Each row has a hidden value; after the row comes its tier, the name of the range that the value falls in. Each part has its own.
[  60   37   83   15   19  -15  -24  158  -14  -44   22   16  -47   68
  -50  -57  -58  -12  136   45   61 -146  170   20   95 -145   19  -38
  122  -75   39   44   -8  -58 -142  -85  104]  Q19
[ 237   70  191   35  147  163   14  106 -113  155   17  116  -61  240
  293   73  -34  -39  -10  -11   90 -143    6  359  -66  -79  160   55
 -164   97 -152   88   50   34  -55   -5  -54]  Q240
[ -33  256 -318  -53 -201 -300  105   53   35 -467  108 -164 -175 -105
 -170 -103   40  252  186  -48  -84  126   61 -186   41  173  -70 -278
   59 -202  323  -41   71 -308   77 -150  -24]  Q656
[ 124   87   28   22  146 -140   14  206   39   58  -46    4  -34   51
  132  -27   24  -69   15 -113  -99   20  -93  226   35  -18  -94 -125
 -174  101   -1   48  105  -26   22   43  -16]  Q747
[ -66  370   58  -11   32 -179   11   62   99   93   36  -10 -241   66
   43  -26  -27   72  -21  146 -203   90   13  153   16   42 -102 -189
 -131  -30  133  -68  110  -22   65   92 -173]  Q19
[ 166   19 -131  118   71 -163  -22  371  -19 -270  -92  -30  -49  -52
   62  -27   16   71  102 -191  -41 -179    4   19   96  -50  -57 -158
   22  -47   81   50  -32 -136   36  -71   88]  Q958
[ -72   -5  174  -99  -62  214  124 -221  -98   76  178   67   12   96
  -39  -10  -61  -10   97  228  175  -65  244  -23  -73 -117  207  137
  170   25   63   60   29  -85 -286  -93   66]  Q19
[ -94  394  100  -11   65 -108    9   -1   71   95   45   -7 -187   75
   22   11  -18   32  -65  169 -234   96   53  124   81   15 -141 -137
 -127  -48  144 -106   66  -26   50  156 -234]  Q19
[  12  -78  -87   29  174 -272   13   77   34 -202   41  -30   11   37
 -229  -30 -224  -22  100 -102  -17  176  -44   17  148   71  -82 -114
   40 -181   49   13   25   -8  -52 -200  102]  Q19
[ 107  -22   65  -10  -57   67   57  111  -61   73   45   36  -58   84
  108  -43   -8   32  126   27  159 -176  119   99  -80 -126  159   40
   99   47  -37  133   29  -82 -160 -118  167]  Q642
[-105 -155 -107  135    6  -49  -22  398  115  181  194 -131 -268 -170
  375  112  155  123 -245 -165  -37  -94 -225   -3 -163   12  198  123
  186   47  -28  245  -55  122 -223 -204  258]  Q656
[  -6 -136   43   88  121 -101   50   69  -71   79   26  130  -29   33
    4   73 -168   57  -10  107   52  -24   36   90   -5    7  100   47
  109  -39  -29   85  -41    3  -92 -145  133]  Q240
[  90    0  132  -22   -4  -17  -12  123  -33   34   36   65   -4   94
  -60  -68  -32  -49  163  114   97 -111  205   63  101 -137   23  -22
  107  -34   12   60   30  -78 -156  -97  120]  Q240
[-112  156  -55  -86   94 -103  113 -181    9 -174  137  -89   67  -23
 -162   13    7  -59  -17  -16 -171  290    4  -65  157  104 -173  -68
  -71  -63  211  -85   60 -143  -38   44 -160]  Q958
[ -24  162   98  -36  124  -91  -14  102   92  161   47  -73    3   43
    3  -21   68 -163  -50  -41 -177  125  -12  104  192  -74 -220  -32
  -82   11   36   -4   51   -3  -78  112  -52]  Q98
[ 295  123   13   52 -207   75  -44  441  -39  161   18  -32 -278  142
  371  -58  150  157  125  -71  182 -384   92  216 -128 -173  214   20
   79   11 -158  217    3  -89  -77 -141  224]  Q19
[ -95  -43 -192  100  -53 -170   41  227   23   64   97 -106 -123 -171
  100   81  109  144 -142  -68 -105   18  -61 -120   43   44  -28   91
  213  -89   49  117 -127 -105  -68 -106  188]  Q958
[  23 -257   99  120  194  -73   31  119  -86  115   -3  187   17   37
   35   88 -202   11  -12   98  100  -83   22  132  -22  -34  148   77
  121   14  -80  123  -46   58 -137 -174  191]  Q240
[  32 -308  -67  130  140 -130   38  257  -24  111   10   37   13  -86
  128   74  -46   11  -70 -124   46  -52 -119   61  -30  -15   87  103
  144   52  -91  195  -64   19 -134 -182  294]  Q747
[  70   54  -30  -32   11  160  144  -97 -142 -102  160  -27   22   60
  166  105   81   44  -44  -81   44   25    1   58  -43   47  125  101
  -48   23   41   62    0 -148  -91  -40  -72]  Q656
[ -19 -164  -88   12  158 -183  -46  249  159  -33  131 -190  -24  -60
  -38  -50   -3 -136  -19 -290  -48  159 -184  -14  109  -11  -77   -9
   76  -55   -5  123   43   87 -209 -196  219]  Q747
[ -19 -194  126   11  255 -143  -30  145  135   76  112   34  -98   68
   13  -42 -201 -119   27  -48   58   97 -153  202  -93    7  137  -88
  -28   70  -33  121  177  234 -230 -234  150]  Q240
[  -6 -109 -106  127   37  -68  -56  436  142  154  118 -156 -283 -108
  354   36  105   82 -163 -233  -23 -117 -236   58 -160  -31  161   64
  125   54  -69  222  -15  125 -176 -187  260]  Q747
[ 112  -40  -83   60  -27 -176  -27  401   14  -87  -22  -51   -4  -82
   36  -47  129    6   98 -140  -20 -140   55  -18  162  -99 -101  -82
  113  -38   51  119  -29 -142  -70  -88  200]  Q656
[  48    9   90   63   85  108   50   49  -91  -70   -2   89  -68   73
   92   24 -131   65   67   64   99 -222  116   74  -91 -109  185    7
   72   28   38   43  -18  -35 -117  -63   34]  Q642
[-219 -140  -16   69  303 -241   69  -75   48 -130   13   57   64 -109
 -230   41 -267  -48  -52   52 -140  198  -62  -69   78   75  -84  -82
   64  -32  179  -50    6   44  -89  -66   15]  Q98
[  31 -132  -40  195   53  -60   22  351  -13  267  -14   64 -233  -56
  390  114  -13  182 -156  -28   28 -232 -135  166 -223  -30  229  100
  116  103 -119  214  -74   64  -64 -127  238]  Q98
[  -1  154  -43   39 -135  240  121   37 -115  124  191  -53 -202   -9
  435  167  223  204 -199    7    5 -146   -6   45 -190   14  242  198
   51   65   15  124  -78 -125  -93    1  -37]  Q656
[  55   85 -135   76   84 -115   25  145  -19 -359  -43  -50  -68  -46
  -42  -33  -80   95  100 -112  -55  -89   31  -62   46   -5  -23 -158
   34  -80  172  -33  -18 -142   24  -62   -7]  Q747
[-121    0   24 -135 -115  191  190 -322  -80  -74  234  -28  -13   22
  -62  -33  -40   54  103  150  167   33  173 -124 -163  -22  242  115
  174   31  147   47   59 -154 -272 -141   56]  Q98
[ -64   47  -73 -101 -103    5   98 -104  -19 -179  155 -119   38  -39
 -181  -80   40   -3  134   10   36   68  169 -197   95  -44  -26   18
  181  -91  174   10    4 -217 -183  -97   82]  Q747
[  92 -312   72    5 -178  342   -4  386   63  452  299 -141 -271  -11
  621    2  284   19  -97 -199  335 -342 -133  128 -422 -212  541  345
  263  268 -257  455   43  155 -506 -333  501]  Q747
[ -76 -192  -34   66   56 -137   18  195   48  194   88  -35  -45  -78
   43   33  -17   -5  -73  -43    2   22  -59   -7   20  -39   24  111
  198  -18  -48  162  -53   31 -190 -160  274]  Q98
[ -95  151   45    7  172   78  148 -249 -104 -120   43   66   29   19
    7  101 -103   25  -79  108 -116   76   47   20  -14   49   12    1
  -84   42  177 -103   -1 -107   -5  117 -232]  Q747
[  93  -50    3   26  -47   67   22  209  -37   28   41  -35  -39   -8
  133  -27   88   13   68  -66   94 -203   90    4  -14 -151   93   69
  146   40  -10  135  -33 -104 -169  -92  192]  Q747
[  64  -23  -44   34  -27  -80    8  230  -10  -32   -7  -41   -4  -44
   -2  -51   58    3   94  -59   14 -124   99  -42  103 -120  -49   -7
  150  -30   42   85  -43 -138 -105  -69  179]  Q747
[ 121  113  158  -60   92   97   97 -144 -111   38   79  114  -15  220
   72   23 -103  -23   70  112   81   36   77  248  -55   10  124   -5
 -149   51  -17   10  114  -50  -57  -25 -116]  Q240
[ 168   64   60   25   32  -12   28   78 -120 -132  -34  105  -14  132
  -38  -28 -113   51  182   81  101 -147  191   99   63  -74   57  -68
   29  -70   25   11    1 -140  -23  -81   24]  Q240
[-162    2   -2  -12  277 -338   54 -181   29 -305   17   65  113    4
 -490  -31 -349  -75  113  126 -142  326   72  -75  255  118 -213 -211
    8 -202  240 -157   56  -40  -15  -79  -90]  Q240
[-122   33  -67  -40   33 -127   69  -28  119  -60  184 -101 -209    2
  -19  -52 -128   74   24  -18    4  160 -105   18 -159   96  133  -86
   35  -31  108   55  134   49 -147 -202   64]  Q642
[ 197   67  -37  -14  -15 -213    0  192   -6 -207  -31   29  -87  116
 -114 -144 -122   58  291  -12   98  -53  107  117   48  -13    8 -227
   -7  -96   49   37  115 -128    6 -184  104]  Q240

[ 135   36  -35   53 -328  -16  -19   38   17  -88  -49   -4   62   34
  -30   56   95   29   78    1   82    5  -67    2  187   -5  -50 -111
   73   12  -31  219  414 -204   70  -35 -113]  Q641
[ 27 -51  54 -21  73  47  59  42 133 -90  53  41 -11  27  42  16  -7  35
  63  15   8 -35 -56  57  41 -64 -54 -29 129   0  97  88  42  -5  13 -29
   1]  Q641
[ 131  -36   15   61  -27   85 -114   10  -17 -174  -62  -13 -199   98
  -29   47   90   24  148  -43  127   44 -105  -48  -53   77  -71 -179
   36  129    5  179  425   37   -2 -262   -2]  Q988
[ -70   72  -37   24  170   66  -36    7  187 -181   51  -60  -46  -58
  133  -76  138 -109 -120   80 -133  -45  -35   32  100   -5 -111  -86
   25 -121  -24  -65  -11  169   81  113  147]  Q122
[ -49   89  -12   75 -133  -66 -327  -76   64  -31    8  -86   17  -45
 -392 -213 -120  -49 -237    6   15   82  -89   33   70  324    7 -229
 -111  -53 -308 -175  270  -38  128  144   71]  Q842
[ -38   72  -34  -67  -97    8 -224   36  126  202  127  -58  -13   21
 -245 -178 -160  -23  -13  195 -138   55  -23   32  164  159   80 -155
  -35 -162 -192 -160   23   39  110  206  134]  Q412
[ -53  105   73  -51  301   84   23  -33  212  -75   80   16  -82    6
  194 -172  103 -172  -65  123 -183  -27  -69  -87   14 -171  -99   42
  -31    3   34  -31 -115  122   17   27  318]  Q122
[-139  -14  169 -122  303   34  135  -22  370 -140  131  186   63  -59
  168 -125   46  -90 -229  -25 -228   57  -53   56   50 -248  -63  198
  116   91  155   12 -353  -23   28   36  239]  Q412
[  16   29  -77  -10 -112   67   56   42  105 -107    8  -17  -33   26
  103   80  178  -53   45    8  -32  -12  -73   18  144 -112  -65  -66
   90  -37   50  158  159  -59  111  -11   55]  Q419
[-125  -15   39 -114  185   74  131  -15  265  -87  128   86  -16  -24
  110   -4   80  -99 -119   -3 -149   -4  -82   83   71 -192  -23   49
  135  -24  121   22 -256    1  116   52  207]  Q419
[ 225 -129  -96    3 -212  128   29   48 -274  167   40 -140 -235  230
 -265  284 -150  139  561   72  419 -195 -162   59  -79   96   80 -393
  186 -119   72  193  454  -34   82 -196 -182]  Q641
[ -38  129   -4   23  -83   61 -196  -42   76  -32   49  -42  -86    3
 -113 -118  113 -140 -129   45  -77  123  -84  -36  104   44  -44 -106
  -54    8 -112  -15  182   23  125  -11  200]  Q419
[   7   39  -29   -1 -232  -12   21  -16   87  -70   21   16   80  -12
  -80   35   80  -43  -74  -34   29    7  -97   59  167  -53  -20  -74
   90  -22  -18  122  183 -202  150   45    3]  Q412
[  19  -70  183  -24  149   -6   86   10  206 -131   72  133   86  -15
   43  -59  -76   58  -42  -16  -12  -11  -45   77   35  -75  -62   64
  145   71  119   73  -52  -69  -48  -17  -25]  Q988
[ -90    1 -135   31  220  110   32  113  257 -336  -40  -62  -94  -40
  318   16  276  -60  -64  -21 -180  -27   -9   22   62  -93 -196  -10
   49  -67   74   45   18  223   53   33  136]  Q412
[ 104  -29  103   39   14  -12   19   21  117 -159  -39   59   24   34
   55  -42   -2   55   60  -24   40   -5  -61  -18   39   -6  -88  -12
   52  104   29  157  237 -107  -62  -81  -50]  Q842
[ -47  -14  -55  -39   90   89   44   35  164 -135   33   -3  -89   19
   99   37  127  -55    0  -10  -67  -15  -77   34   41 -100  -65  -49
   87  -25   69   72   14   54   95  -18  132]  Q412
[  78  -38 -161   -2  -41  188   36   43 -124   15   30 -158 -287  157
  -26  227  102  -24  356   51  191 -132 -144   11  -45  -26  -17 -287
  114 -119   85  144  281  110  132 -152   48]  Q419
[   7   26  183  -11  109  -10 -333  -18  172   39   73   59  -74   20
 -235 -305 -200   20 -101   93 -130  195  -22  -35   21  255   21  -73
  -96  103 -188 -135   97   75  -62  -12  137]  Q842
[  79   49  -28   22 -247  -51 -163  -22   64  -59  -52   -3    7   26
 -171  -76    3  -10  -39   -1   22   60  -92  -27  118  133    8 -166
  -34   40 -182   82  380 -164   90    2    9]  Q988
[ -73   34  -81 -102   55   88   17    8  204  -69   48   17 -117   27
  102   -3  161 -126  -39   27 -163   30  -93  -10   81 -134  -14  -44
   39  -16   12   62  -33   24  145    5  255]  Q419
[  35   50  -79  -43 -342  -74 -123   17  110   73   22   -5  103    2
 -218  -62  -67   10  -46   70  -42   32  -58   50  236  110   75 -160
   22  -95 -191   24  227 -206  157  171  -15]  Q641
[ -60  106   51   36   58   36 -110  -12  145  -55  103  -41   22  -58
  -26 -144   32  -91 -150  108 -109   23  -26   42  145   46  -76  -63
    9 -104  -61 -101    3   87   67  134  115]  Q122
[-113   63   48   17  284  136 -143   21  252 -247   47   18 -166  -38
  176 -138  226 -133 -190    5 -237  160  -22  -29   26  -39 -155   31
  -22   78   32  -30  -40  261   20  -87  280]  Q419
[ -79   10  114  -29  187   50   14   -9  179  -38  130   37   17  -23
  -21 -104  -44  -48  -97   41  -66    0  -56   65   32  -68  -60   27
   79  -26   70  -57 -144   44   35   58  132]  Q412
[  32  -52  -61    8  -52  147   86    6  -54  -72   54  -61 -168   86
  -34  219  117  -22  179  -43  181  -71 -141   78   -5  -75  -36 -181
  175  -45  142  169  186    5  134 -153    5]  Q419
[  14   36   -2  -33  -85   48    7  -15   92  -52   32   25  -41   38
  -11    8   99  -72   -2   -2   -9   29 -107   -8   80  -97  -26  -55
   59   36   19  125  142  -98  106  -54  113]  Q412
[   1  -98  -79   -5  -23  105   17  118  -12  122  162 -139  -54   52
 -165  144 -169  125  255  134  124 -153  -25  210   96  129   27 -243
  211 -311   68  -65   -1  133   90  143 -144]  Q419
[-156   12 -140  -37  223   94   36   50  269 -229   17  -52  -89  -42
  189  -14  198 -114 -133  -14 -190  -38  -56   44   42 -100 -114  -31
   39 -100   30  -35 -113  170  133  102  233]  Q412
[ -69   11   -8  -89  -46  -49 -258  -52  131  166  111  -22  -23    9
 -427 -199 -278  -12 -119   97  -53   42  -89   73   49  267  145 -229
  -41 -111 -267 -224   13  -21  148  194  140]  Q988
[ 216  -79  391  115  116    7   21    6 -107  106  134   42   84   92
 -204  -86 -385  206  293  111  319 -100  -41   56  -64   98  -70  -29
  146   51  153   54  189  -68 -238 -117 -269]  Q842
[ 115   11  -46   59 -221   56  133   18  -17 -151    6  -32   11   23
   97  202  184   -5  130    1  143 -103  -90   71  180  -87  -74 -150
  186  -74  100  247  306 -125  104  -51 -137]  Q122
[  12  105   41   59  -56  -43 -260  -24  105  -38    5  -39   28  -23
 -193 -241  -69  -42 -147   78  -56   73  -44  -35   86  185  -45 -119
 -103   -8 -216 -101  239    0   37   95   88]  Q988
[ -74   35  -99   36  105  105   83    0   75 -168   35 -108  -77   -8
   86   72  168 -109  -20  -10   30 -119 -106   55   24  -94 -121 -109
   82 -129   71   23   46   89  140   45  117]  Q419
[  32  -15  209   19  180  -25 -129   38  127   95  142   12   88   -3
 -182 -241 -331  106   26  175  -12  -31   16   68   36  167  -23  -41
   36  -82  -45 -173  -43   83 -108  145  -42]  Q988
[  55    2  -22   -7  -35  -17   22   31  169 -169  -55   35   25   13
   92  -32   78   -3   -2   -9  -44  -26  -66  -21   85  -49  -68  -39
   35   38  -22  133  200  -96   34    3   30]  Q988
[ 11  46  -6 -13 -60  41   9  -3 109 -83  16  16 -20  23  28 -10 112 -71
 -18   3 -26  16 -90 -14  87 -98 -56 -38  45  26  18 115 143 -79  89 -30
 107]  Q412

Part 3:
[  33  166  -55 -141  -14  151  -67  123   -3    6  -49 -120   14 -220
  -69 -151   18 -129   -3 -110  -10  159  169   28  204  -85  155  -78
 -104   20  157  -15  -45   80   63    9  -49]  Q336
[  26  -61 -279  -88  385 -193  -84 -135   59 -166  368  340  197  504
 -206   16 -273  382 -197  -83   34 -566 -249   69 -266  141 -335  328
   38   11  -59  169 -132  -63 -188 -270   94]  Q172
[ -96  117   93   -5   61   93  -61   62 -158 -113   19 -358 -221 -292
   53   21   97 -213  -16   45   24  285 -133 -209  101   70  -25  100
  306  -40  234  248  -88 -135  130  -70 -116]  Q172
[  36  100  104   14   46   74  -46  -35  -58   14  -96  -92  -80 -126
 -114 -191  131 -140  -29   48   -1  140   51  -46  138  124  108   98
  124  172  189  -25   28   17  -24  140   79]  Q916
[-223  -20   23  295   69   59 -187 -193 -282   25   98  -59 -211   98
   56  155 -118  137   77   25  120   43 -234 -174  -31   11  -42  318
  301  109  253  -34 -175  -45  363 -130  177]  Q613
[  26  115   92  -24  -56  158  -64  137  -17   30 -135 -161    2    0
  111 -120  -45    5 -125   61   94   97  126 -103  135  -43  163  -37
   30   75  -64  -21  -72   64  203   42  -13]  Q516
[-166   65  179   56  131   23  115 -121  -74  -13   55 -400 -310 -177
  -93   -4   79 -213  -89   55   27  286   34 -139  178   97 -130  290
  256  117  162  296   55 -199   97  -51  -51]  Q336
[ 130  137 -270 -223   75   92   -1  178  153   -5   55  -72  131  -31
 -166 -165 -207  152  -83 -205   56  -81   93   73  120 -167   78  -53
 -229  -81  -34  -10   -6  111 -108  -17  -67]  Q934
[ 236   34 -211 -220  107  129 -144  142  157 -138   10   69  215   21
 -102 -180  -34   59 -137  -50   88 -112  -56   21   20 -134    7 -116
  -90 -175  -46  -39 -106   99 -182  -12 -170]  Q916
[ 103   60  -91 -165  191  -49    5   66   90 -113  123   42  163  199
  -95 -122 -147  210 -218  -59   12 -306   -2  114  -40   50 -149   74
  -64  -15 -160  188 -102  -49 -173 -125  -72]  Q516
[  76   29   51  -88  204  -73   12   -6  156 -124  -92   31   47 -106
 -298 -308   14 -282 -112  147  148   49  197   23  222  210  -15  199
   74   87  116  122  -89   54 -246  145 -138]  Q172
[-150   76  -15  141   61   50 -176  -91 -272   13  131  -24 -130  110
   82  110  -58  151   33  -43  -19  -33 -234 -153  -95   79   13  204
  238  140  234   -3 -101  -43  294 -140  232]  Q916
[ 138   27    2  -19  134  -10  -87  -16   75  -62 -116  139   99   -8
 -232 -298   12  -82  -61   98  115  -55   75   35  116  158   75  125
   52  114  111  -78  -75  115 -212  191   15]  Q172
[-230   32   56  240   49   38 -236 -145 -312    7   78   42 -149  109
  102  124  -71   49   77   47   63   22 -170 -169  -35  104   29  270
  290  172  305  -34 -221   -4  415 -146  211]  Q916
[  26  -75  158 -139  259  -62    2  -98  237 -187  -22  120  110  152
 -177 -218   88 -384 -312  281  157    1  289   -6  177  172 -192  215
   83   80  -60  248 -155  -18  -85  -60 -262]  Q916
[-323   33  101  411    2   24 -159 -124 -380   63   35 -197 -298   46
  143  185 -262  204  139   46  191   77 -209 -202   33   53   35  374
  362  140  252    9 -280  -40  500 -116  183]  Q516
[-165  144   32  140  -35  155  -35  -37 -267  158  104 -319 -272  109
  174  155  -72  260  -30  -94  -52  103 -216 -275  -73  -16   90  168
  234  202   92   -6  136  -95  412  -81  331]  Q336
[-102   32  223  262   32   14  -21 -137 -132   74 -182 -131 -202 -150
 -141 -175   -4 -118   53  141  158  197  124  -43  235  160  104  292
  212  255  227  -55  -67   19   80  213  115]  Q934
[ -16  162 -222 -165  144  -34  -13  104   81  -10   96    4   54   17
 -207 -137 -229   -4  -31 -120   60  -50  107  -31  133   64  104  148
  -75   77  150   54  -47  130    8  -34   45]  Q172
[ 188  155  -53 -327    9  159  -42  215  138  -21   -9   32  244  143
   67 -183   23   64 -280  -71  -87 -127  195   41   17  -79   88 -224
 -216   39 -219   19   45   62    6  -59  -21]  Q934
[  30   42  139 -239  176    7   15   48  198 -184  -51  -49   68  -82
 -122 -222  143 -486 -255  197   79  158  315  -33  246  129  -82   72
   49   23   20  291 -124  -18  -52  -54 -313]  Q172
[  87  -56  -98  -96  284  -69   14 -108  140 -138  153   92  101  155
 -258 -127  -75   93 -194  -15   69 -231  -19  122  -13   40 -273  206
   -9  -25  -58  172  -59  -84 -280  -92 -101]  Q336
[ 149   68  -68 -104  -37  212  -73  166  120   41 -106  -83  113  132
   66 -145 -115  150 -190   11  141   -6   84 -109   76 -180  162 -105
  -84   -7 -197 -135    7  134  115   66  -11]  Q934
[ -42  -73  -32   58  216  -58  -65 -123   53 -119   52   93   34   34
 -221 -104 -141  -33  -63   55  194  -86   73   96  122   23 -179  264
   41  -13   88  104 -235   -6  -82  -73 -140]  Q934
[  79  -25   71   46  118   49  -14  -86  108  -26 -139  -47  -30  -79
 -242 -254   32 -160  -75  129  184  119  132   -3  220   42   19  177
   79   80   85  -38  -36   59 -139  185  -78]  Q613
[  51  122 -115 -213  164  -59   99   85  174   31  132   50  169  406
  -90 -138 -262  254 -292  -72   10 -319  175   35    0   69  -19  129
 -162  167 -255  124   44   46    0 -105   96]  Q516
[  59   89  -99 -186  169  -28   20   25  100  -39  120   89  143  155
 -153 -146 -102  100 -181  -98  -34 -214  137  122   25   44  -77   80
 -140   89  -61  114   -9   -1 -109  -95   22]  Q934
[ 109  211  -50 -196   34   90  -88   82 -108   20   90   48   91   92
   29 -108  124  135 -113 -154 -250 -147  -68   11 -117  112  103  -92
  -27  182   68  -10  118  -13   -7  -43  249]  Q916
[ 326  -41 -267 -263  115  202 -199  168  173 -221   65   89  308   63
  -15 -111  -19  216 -206  -91   81 -227 -186   82 -105 -296 -144 -250
 -139 -364 -205  -12 -152   23 -262 -116 -290]  Q336
[  44  122  -42 -120   -6  158 -132   99    3    2  -38  -18   60   13
   29 -109   12  -67  -84  -14   21   73   84  -88   98  -51  162  -55
  -20   58   74  -67  -57  112  171  -21   16]  Q916
[ 163  249    9 -289   44   36  -11  171  -46  -41   39   28  175  -49
  -25 -220  130   78 -150 -178 -280 -193  105  202  -29  137   52 -177
 -158  132  -14  120   54  -54 -196  -30   93]  Q516
[ 137   15 -137 -130  167   41  -56   15   78 -111   93   39  122   35
 -156 -125  -47  131 -129  -89   27 -169  -56  106  -13  -57 -133   27
  -59  -83  -31   69  -61  -31 -218  -59  -88]  Q336
[  66  -11  103   90   47  129 -126  -47  -69  -86 -130 -113  -72 -251
  -92 -152  135 -137    9   84  114  172  -43   -1  139  -17  -11   52
  160  -37  173  -17 -126  -27  -89  111 -121]  Q336
[ -60  -47  189  246  111  -14   -6 -159  -27  -16 -181 -130 -175 -207
 -243 -211  -19 -189   32  184  257  204  123   -2  284  116  -10  326
  210  123  205   11 -139    2  -71  212  -71]  Q934
[ -76  -20  -27  -11  258 -151   34 -141   96  -17  157  212  107  425
 -176  -87 -246  157 -224   38   95 -324  162   75    0  155 -171  348
  -32  218 -104  131  -88   -1   19 -137  102]  Q934
[  94   21   74  -31  100   50  -26  -43   81  -29 -106   21   42  -46
 -185 -250   64 -126 -107   78   81   38  167   59  165   59   19   89
    3  108   49  -18  -26   42 -133  128  -37]  Q336
[ -73  143   16   21  -22  189  -14   26 -150  100   68 -368 -227   38
  140   86    1  133  -88  -63  -35  169 -176 -285  -16  -58   87   83
  201  109   49   36  151  -80  310  -55  179]  Q613
[ 306  -59 -297 -292  223   80 -129  116  279 -230  111  169  330  207
 -140 -160  -95  170 -261  -35  129 -301 -123   60  -82 -174 -176  -91
 -127 -285 -214   44 -134   57 -316 -109 -273]  Q916
